cols: Y K Z V S
A: [-363, -681, -364, -869, -119]
F: [-171, 666, -172, 818, -826]
G: [818, -681, 744, -869, 743]
col: [-869, 818] : V
gone G: [-869, -681, 818, 744] : [743]
gone F: [818, -826, 666, -171] : [-172]
gone A: [-681, -363, -119, -869] : [-364]
col: [-171, 818] : Y

cols: E R M T
W: [113, 114, -102, -64]
B: [187, 114, -102, -64]
N: [16, 114, -102, -69]
C: [12, -73, -75, -74]
J: [-156, 288, -609, -827]
H: [9, 119, -106, -72]
gone W: [-64, -102, 113] : [114]
gone C: [-73, -75, 12] : [-74]
gone C: [-75, 12, -73] : [-74]

cols: Suk foru femiz dob Kef peg rugi Ton gile liv
tipem: [-6, -187, -243, 177, -58, 301, 232, -173, 235, 145]
mir: [-67, 367, 215, -293, 397, -455, -349, 94, -349, -235]
Bol: [152, -299, 74, 184, -533, 237, 168, 186, 168, 156]
guken: [-206, 444, 49, -428, 645, -464, -462, -119, -463, -349]
Duraz: [205, -540, -146, 499, -686, 738, 546, 50, 549, 408]
buka: [-117, 202, -152, -43, 456, -19, -5, -224, -6, 457]
gon: [103, -137, 190, 8, -388, -34, -39, 229, -37, 9]
ver: [89, -384, -195, 327, -426, 505, 381, -66, 384, 266]
gone buka: [202, -19, 457, -43, -6, -224, -117, -5, -152] : [456]
gone guken: [-462, -206, 444, 49, -428, -119, -349, -464, 645] : [-463]
col: [-299, 444, -540, 202] : foru
col: [456, -388] : Kef
gone guken: [-206, -428, -463, -464, 49, 444, -349, -119, -462] : [645]
col: [367, -299, 444, -540, 202, -137, -384] : foru

cols: L U Q P D
samed: [63, -284, 439, -125, 53]
zez: [233, 234, -380, 291, -239]
sib: [202, -153, 251, 39, -77]
Zudo: [-818, -29, 16, -527, 539]
lafu: [-848, 125, -218, -453, 506]
deti: [-222, -75, 107, -193, 175]
dak: [37, -62, 100, -8, -9]
les: [-11, 10, -13, -1, 7]
kozer: [-30, 381, -596, 196, -102]
Tiv: [297, -153, 244, 105, -149]
pana: [-198, 206, -327, -5, 58]
Tuz: [294, 171, -250, 277, -248]
gone zez: [-239, 234, 291, -380] : [233]
col: [-77, 539, 506, 175] : D
col: [-218, 107, 100, -13, -596, 244, -327] : Q

cols: duvo mebu sonir muga lin Tibi baz
rimup: [-85, -228, 200, -86, -363, 41, -186]
Laris: [-87, 287, -575, 40, -363, -716, -62]
Vutu: [193, -228, 170, 40, -363, 93, -362]
col: [287, -228] : mebu
col: [200, -575] : sonir
gone Laris: [-363, -716, 287, -575, -87, 40] : [-62]
gone rimup: [-86, -363, 200, -228, 41, -186] : [-85]
gone Vutu: [40, 170, -362, 93, 193, -228] : [-363]
col: [-228, 287] : mebu

cols: sov Pera damid zuvus robos Katup
peb: [544, 109, 109, -329, 108, 510]
ved: [-355, 94, 93, -329, 108, 510]
sidas: [471, 707, -455, 457, -548, -417]
gone peb: [544, 109, 109, 510, -329] : [108]
gone ved: [93, 108, -355, -329, 510] : [94]
gone peb: [109, 109, 544, 510, -329] : [108]
gone sidas: [-548, -417, 471, 707, -455] : [457]

cols: renez Ridib rosap daber zogu nuza deniv Lega gudo
golop: [-263, 118, 286, -142, 522, -15, 176, -139, 119]
Gamaz: [173, -676, -525, 226, -306, -50, -299, -161, 169]
Zad: [-214, 37, -102, 124, -276, -197, 38, 16, 253]
Fofot: [-189, 261, 260, -2, -116, -113, 144, 94, 74]
gone Gamaz: [-525, 226, -50, -299, 173, -306, -676, -161] : [169]
gone golop: [118, 286, -142, 522, -15, -139, -263, 176] : [119]
col: [173, -214] : renez
gone Fofot: [261, -189, 260, 144, -116, -113, 94, 74] : [-2]
col: [-15, -50, -197] : nuza
gone Zad: [-214, 253, -197, 124, 37, -276, 16, -102] : [38]
gone Fofot: [144, -189, -116, -2, 94, 260, -113, 74] : [261]

cols: nibe pusud suzim gam
tili: [-714, 757, 758, -676]
ladol: [-350, 668, 575, -649]
zolon: [-602, 623, -715, 653]
meto: [610, -677, -446, 347]
rad: [-186, 684, 607, -721]
Kir: [691, -629, 632, -696]
zaka: [583, -606, -605, 585]
Zav: [563, -656, 475, -620]
rafuf: [-588, 691, 666, -633]
Pudak: [620, -413, 549, -543]
gone tili: [-676, 758, -714] : [757]
gone Zav: [-656, -620, 475] : [563]

cols: perig gitek kub Gaka
feze: [798, -773, 739, -754]
dabis: [-715, 680, -763, 710]
mogug: [-712, 665, 666, 739]
febed: [-769, 716, 340, -544]
Mam: [-221, 614, 699, -740]
gigu: [-718, 602, -747, 735]
Pon: [765, -692, 665, -202]
taton: [223, 574, 773, -777]
pabo: [-733, -732, 769, -788]
Ded: [-604, -655, -605, 778]
gone taton: [574, 223, -777] : [773]
gone Ded: [778, -655, -604] : [-605]
gone mogug: [666, 739, -712] : [665]
gone febed: [-544, -769, 716] : [340]
gone gigu: [602, -747, -718] : [735]

cols: makot robu soka kisus zik Gutam zel Beb Bak Zop
modu: [681, 95, 596, 34, 576, 47, -580, 223, 686, -24]
beze: [-92, -247, -62, 378, -83, 365, 224, -233, -87, -192]
vilis: [69, -242, 74, 376, 54, 367, 57, -191, 74, -215]
col: [378, 376] : kisus
col: [576, -83] : zik
col: [-580, 224] : zel

cols: leret Murab dek tomif faret
Simif: [-387, -393, 74, 75, -370]
Ritu: [-387, -393, 43, 75, 74]
zoke: [569, 548, -787, 574, 570]
gone zoke: [569, -787, 574, 548] : [570]
gone Simif: [74, -370, -393, -387] : [75]
gone zoke: [570, -787, 548, 574] : [569]
gone Simif: [-387, 74, -393, -370] : [75]

cols: Pidi Gema Funid kinod geme vum fepas
Ged: [406, 94, 556, 524, 3, -293, 174]
bot: [-149, 539, -297, -36, 540, 575, 164]
Kog: [-391, 356, 328, 160, 61, 355, 327]
Met: [-149, -248, -297, -2, 540, 575, 164]
gone Kog: [355, 160, 61, -391, 328, 327] : [356]
gone Kog: [-391, 327, 61, 160, 328, 356] : [355]
col: [556, -297, 328] : Funid
gone Kog: [61, -391, 327, 160, 356, 355] : [328]
gone bot: [-36, 539, 164, -149, 575, -297] : [540]
gone Ged: [406, 3, 94, 174, 556, 524] : [-293]

